Look-ups in named tables: a row name and a column name give one cell, copied from the table.

Diz:
	Lunoni	Pog	Bikaz	Fem	Virone	Dokemup	Zusobi
Bas	190	128	69	20	153	21	151
Zile	44	120	75	13	116	138	52
Veb	54	180	99	156	80	79	108
Dep	185	26	161	164	52	195	19

Virone of Veb: 80
Fem of Bas: 20
Pog of Dep: 26
Dokemup of Veb: 79
Zusobi of Zile: 52
Dokemup of Bas: 21
Dokemup of Dep: 195
Bikaz of Bas: 69
Lunoni of Dep: 185
Lunoni of Zile: 44
Virone of Bas: 153
Pog of Veb: 180
Fem of Zile: 13
Virone of Dep: 52
Pog of Bas: 128
Virone of Zile: 116
Fem of Veb: 156
Bikaz of Veb: 99
Bikaz of Dep: 161
Zusobi of Dep: 19
Row with the largest Zusobi: Bas

Kal
cols = Dumu, Tav, Tokugu, Lozul, Dig, Fas, Lateda, Gog
Rebu: [5656, 2153, 5431, -1317, -222, -5135, 1649, -5731]
Dinate: [-6945, 4105, 2993, -7096, 1527, -202, 416, -612]
Tek: [763, 951, 886, 835, 1021, 987, 565, 769]
Ruz: [1455, -2595, -2194, 2043, -2607, -625, 3994, 2860]

Fas of Tek = 987
Gog of Rebu = -5731
Lozul of Dinate = -7096
Dumu of Rebu = 5656
Lozul of Rebu = -1317
Lateda of Ruz = 3994
Tav of Ruz = -2595
Tav of Dinate = 4105
Lateda of Tek = 565
Gog of Ruz = 2860
Tokugu of Dinate = 2993
Tokugu of Tek = 886
Dumu of Dinate = -6945
Lozul of Tek = 835
Dumu of Ruz = 1455
Fas of Ruz = -625
Lateda of Dinate = 416
Dig of Tek = 1021
Which row has the largest Fas? Tek

Table Tizulo
	Davima	Ves	Rov	Lofi	Zifi	Vesosu
Pez	86	128	104	99	112	67
Ruzek	206	131	82	94	161	165
Lef	85	89	164	149	66	111
Bukag	196	119	90	76	165	178
Kibabag	89	88	159	178	55	105
Bal	191	115	84	51	155	182
Fop	82	75	176	168	68	98
Tifive	192	126	107	77	160	162
Numade	93	98	147	157	81	121
Busul	188	129	86	96	145	179
Dafefer	81	85	166	170	82	124
Mele	174	121	106	118	160	179
Semob	92	88	159	161	86	120

Rov of Ruzek: 82
Vesosu of Mele: 179
Zifi of Pez: 112
Vesosu of Numade: 121
Ves of Pez: 128
Ves of Numade: 98
Vesosu of Ruzek: 165
Zifi of Dafefer: 82
Rov of Fop: 176
Davima of Dafefer: 81
Ves of Busul: 129
Davima of Fop: 82
Davima of Mele: 174
Ves of Tifive: 126
Lofi of Pez: 99
Rov of Tifive: 107
Rov of Busul: 86
Vesosu of Fop: 98

Table Ner
         Tekog   Lur  Mufunib  Donuvem
Fifab     20.3  38.8     19.9      2.9
Gur       86.4   9.4     24.7     11.5
Vup       -5.0  20.9      8.9     14.8
Zak       81.6   8.1     23.7      8.5
Nes       27.0  46.5     22.4      9.6
Ruz      -31.5  66.3     14.2     22.2
Mef       20.1  23.9     13.6     24.0
Zerogup    4.2  74.5     23.3     23.1
Toso     -56.7  40.1      5.2      0.1

What is the Lur of Mef in Ner?
23.9
What is the Tekog of Ruz in Ner?
-31.5
What is the Tekog of Toso in Ner?
-56.7
What is the Tekog of Fifab in Ner?
20.3
What is the Lur of Fifab in Ner?
38.8
What is the Tekog of Vup in Ner?
-5.0
What is the Mufunib of Ruz in Ner?
14.2
What is the Donuvem of Toso in Ner?
0.1
What is the Donuvem of Zak in Ner?
8.5
What is the Mufunib of Zerogup in Ner?
23.3
What is the Tekog of Zak in Ner?
81.6
What is the Donuvem of Zerogup in Ner?
23.1
What is the Lur of Gur in Ner?
9.4
What is the Lur of Vup in Ner?
20.9
What is the Tekog of Gur in Ner?
86.4
What is the Tekog of Mef in Ner?
20.1
Which row has the largest Tekog? Gur

